Below is a small trained network, with its code and all its weights. Each question gives an input and a target symbol and asks what happens when units are switched off, that is, made to give their printed mean instead of their output.

import numpy as np


def w(rows, s, z=0):
    codes = np.array(rows[::2]) - 128.0
    scale = np.full(codes.shape[1], s)
    scale[-1] = z or s
    return codes * scale


def f(y):
    return np.maximum(y, 0)


def softmax(a):
    e = np.exp(a - a.max(-1, keepdims=True))
    return e / e.sum(-1, keepdims=True)


def log_softmax(a):
    a = a - a.max(-1, keepdims=True)
    return a - np.log(np.exp(a).sum(-1, keepdims=True))


def net(x, mask):
    ids = ['αβγδλξπστφψω'.index(c) for c in x.split()]
    T = len(ids)
    res = E[ids] + P[:T]
    u = 0
    for l in range(3):
        q, k, v = (res @ M[l].T for M in (Q, K, V))
        z = softmax(np.where(np.tri(T) > 0, q @ k.T / 3**0.5, -1e9)) @ v
        res = res + np.where(mask[u], z, O[l][:, -1]) @ O[l][:, :-1]
        u += 1
        y = f(res @ A[l][:, :-1].T + A[l][:, -1])
        res = res + np.where(mask[u : u + 8], y, B[l][:, -1]) @ B[l][:, :-1]
        u += 8
    return log_softmax(res[-1] @ U[:, :-1].T + U[:, -1])


Q, K, V, O, A, B = {}, {}, {}, {}, {}, {}
E = w([
[100,125,89,154],'α',
[57,154,61,106],'β',
[112,151,154,134],'γ',
[173,37,99,58],'δ',
[29,166,133,156],'λ',
[172,202,114,177],'ξ',
[30,208,122,101],'π',
[102,171,128,145],'σ',
[246,98,181,125],'τ',
[73,172,95,26],'φ',
[140,122,105,164],'ψ',
[127,101,195,108],'ω',
],0.012)
P = w([
[74,130,167,153],'0',
[167,174,5,134],'1',
[92,214,196,113],'2',
[143,100,69,132],'3',
[107,217,204,119],'4',
[151,99,82,135],'5',
],0.011)
Q[0] = w([
[194,210,132,170],'0.h0',
[146,253,181,46],'0.h0',
[103,111,39,224],'0.h0',
],0.0055)
K[0] = w([
[143,210,164,99],'0.h0',
[113,123,254,113],'0.h0',
[144,206,123,151],'0.h0',
],0.0076)
V[0] = w([
[3,30,214,202],'0.h0',
[136,61,204,88],'0.h0',
[169,130,100,189],'0.h0',
],0.0036)
O[0] = w([
[255,77,123,78,102],'0.h0',
[213,167,85,109,5],'0.h0',
[168,110,148,212,104],'0.h0',
],0.0056,0.0016)
A[0] = w([
[76,49,113,150,153],'0.n0',
[98,165,100,255,90],'0.n1',
[126,121,140,136,77],'0.n2',
[154,180,82,104,121],'0.n3',
[57,105,45,94,67],'0.n4',
[207,235,41,123,251],'0.n5',
[57,135,222,234,53],'0.n6',
[144,162,242,176,184],'0.n7',
],0.0078,0.0028)
B[0] = w([
[141,43,93,169,151],'0.n0',
[181,145,78,197,193],'0.n1',
[131,118,207,116,128],'0.n2',
[105,58,146,88,172],'0.n3',
[253,177,37,25,179],'0.n4',
[57,10,171,147,253],'0.n5',
[81,190,16,107,176],'0.n6',
[87,99,52,29,194],'0.n7',
],0.006,0.0062)
Q[1] = w([
[221,253,192,97],'1.h0',
[111,143,133,114],'1.h0',
[125,229,132,43],'1.h0',
],0.0051)
K[1] = w([
[3,171,124,74],'1.h0',
[183,139,202,51],'1.h0',
[115,217,128,141],'1.h0',
],0.004)
V[1] = w([
[33,205,157,105],'1.h0',
[254,234,116,252],'1.h0',
[227,46,77,158],'1.h0',
],0.0039)
O[1] = w([
[100,253,201,136,186],'1.h0',
[135,115,102,80,5],'1.h0',
[78,75,36,135,87],'1.h0',
],0.0068,0.0027)
A[1] = w([
[173,66,56,122,78],'1.n0',
[150,153,100,221,172],'1.n1',
[141,143,60,129,251],'1.n2',
[124,119,91,107,36],'1.n3',
[75,73,163,171,195],'1.n4',
[93,173,245,74,197],'1.n5',
[203,66,144,100,86],'1.n6',
[146,122,63,76,116],'1.n7',
],0.011,0.0028)
B[1] = w([
[254,193,133,180,204],'1.n0',
[203,178,25,41,185],'1.n1',
[93,109,228,106,227],'1.n2',
[186,146,172,122,149],'1.n3',
[59,56,130,217,169],'1.n4',
[95,146,70,219,255],'1.n5',
[200,81,104,8,150],'1.n6',
[131,176,250,152,184],'1.n7',
],0.007,0.0067)
Q[2] = w([
[56,68,203,131],'2.h0',
[103,135,254,171],'2.h0',
[181,130,166,67],'2.h0',
],0.0079)
K[2] = w([
[41,50,198,102],'2.h0',
[49,149,254,100],'2.h0',
[161,135,196,176],'2.h0',
],0.0072)
V[2] = w([
[150,146,117,196],'2.h0',
[67,240,111,254],'2.h0',
[89,73,233,210],'2.h0',
],0.0053)
O[2] = w([
[155,111,67,228,162],'2.h0',
[211,117,153,183,254],'2.h0',
[89,1,164,234,103],'2.h0',
],0.0053,0.0051)
A[2] = w([
[254,41,116,105,95],'2.n0',
[28,100,62,205,172],'2.n1',
[77,91,237,112,210],'2.n2',
[167,182,120,17,31],'2.n3',
[111,162,46,174,160],'2.n4',
[133,143,251,206,179],'2.n5',
[152,160,179,94,4],'2.n6',
[228,117,69,117,37],'2.n7',
],0.0087,0.0028)
B[2] = w([
[53,166,38,124,212],'2.n0',
[160,3,120,50,255],'2.n1',
[32,174,174,190,162],'2.n2',
[130,55,164,106,166],'2.n3',
[224,142,158,70,251],'2.n4',
[120,100,136,239,199],'2.n5',
[231,23,164,118,144],'2.n6',
[36,126,88,170,193],'2.n7',
],0.0071,0.0068)
U = w([
[137,76,105,2,111],'α',
[109,167,76,165,38],'β',
[202,59,200,58,188],'γ',
[252,136,182,223,51],'δ',
[15,118,64,75,97],'λ',
[52,31,144,169,156],'ξ',
[4,191,134,152,225],'π',
[188,52,156,136,96],'σ',
[184,227,110,15,254],'τ',
[170,97,131,99,117],'φ',
[193,47,85,146,84],'ψ',
[128,215,79,162,70],'ω',
],0.0089,0.0038)

Each question gives the input, a string of symbols that net reads in full, and the target symbol t.
The units are the heads (3 rows each of Q, K, V and O) and the neurons (one row each of A and B). Each row of codes is followed by its name. A weight is (code - 128) times the scale printed after its matrix; where a second scale follows, it is the last column's (O, A, B and U).
mask holds one flag per unit, layer by layer, with each layer's heads first. A switched-off unit (its flag False) gives its mean, the last column of its rows in O or B, instead of its output. The means were averaged over made-up inputs and are rounded, as every weight is.
A unit's drop is (log p(t) with every unit on - log p(t) with that unit switched off) / (log p(t) with every unit on - log p(t) with every unit switched off).
The circuit of an input: a set's keep is (log p(t) with only the set's units on - log p(t) with every unit switched off) / (log p(t) with every unit on - log p(t) with every unit switched off). Starting from the 12 units with the biggest drops (on a tie, the unit counted first), units are removed one at a time, each time the one whose removal leaves the highest keep (on an exact tie, the one counted first), for as long as the keep stays at least 0.8.
units of the circuit, in order: the units of the circuit, biggest drop first
most important unit: the unit with the biggest drop
k most important neurons: the k neurons with the biggest drops, biggest first
top k neurons in layer l: the k neurons of layer l with the biggest drops, biggest first
input ξ λ ξ λ π, target τ: units of the circuit, in order -> [1.n4, 0.n5, 2.n7]
input γ σ π ξ γ, target δ: 2 most important neurons -> [1.n5, 0.n4]
input ψ π ξ τ λ δ, target α: units of the circuit, in order -> [1.n6, 2.h0]
input ξ ξ ξ, target τ: units of the circuit, in order -> [0.n1, 1.n1, 2.h0]
input π β φ, target δ: units of the circuit, in order -> [1.h0, 2.h0, 1.n1, 2.n5]
input ξ ξ γ, target τ: 2 most important neurons -> [0.n7, 0.n6]
input π π π, target δ: units of the circuit, in order -> [1.h0, 2.h0, 2.n5]
input π φ π ω ω, target δ: units of the circuit, in order -> [1.h0, 2.n5]
input β π λ φ, target γ: units of the circuit, in order -> [0.n4, 1.n5, 2.n3, 1.n7]
input π π π τ, target λ: units of the circuit, in order -> [2.n0, 1.n6, 2.n7]
input ξ δ ω, target τ: top 3 neurons in layer 0 -> [0.n5, 0.n7, 0.n6]
input ξ λ ξ ω α, target τ: most important unit -> 0.n5
input ξ σ λ, target τ: units of the circuit, in order -> [0.n5, 0.n6, 2.n4, 2.n7]
input φ ξ β β, target δ: 3 most important neurons -> [1.n7, 1.n2, 0.n4]
input ξ ξ π, target τ: top 3 neurons in layer 0 -> [0.n6, 0.n7, 0.n1]
input ξ λ λ τ, target λ: top neuron in layer 0 -> [0.n4]
input ξ α γ, target τ: top 2 neurons in layer 1 -> [1.n2, 1.n7]
input ω δ ξ, target ξ: top 3 neurons in layer 1 -> [1.n1, 1.n0, 1.n4]
input π τ π ξ β, target δ: 3 most important neurons -> [1.n5, 1.n1, 0.n5]
input ψ α ξ π, target π: top 2 neurons in layer 0 -> [0.n4, 0.n7]
input τ φ τ φ β π, target π: most important neuron -> [0.n4]
input ξ ξ ξ φ α, target τ: 3 most important neurons -> [0.n5, 0.n6, 0.n1]
input ξ ξ ξ α ξ, target τ: top 3 neurons in layer 1 -> [1.n1, 1.n7, 1.n4]
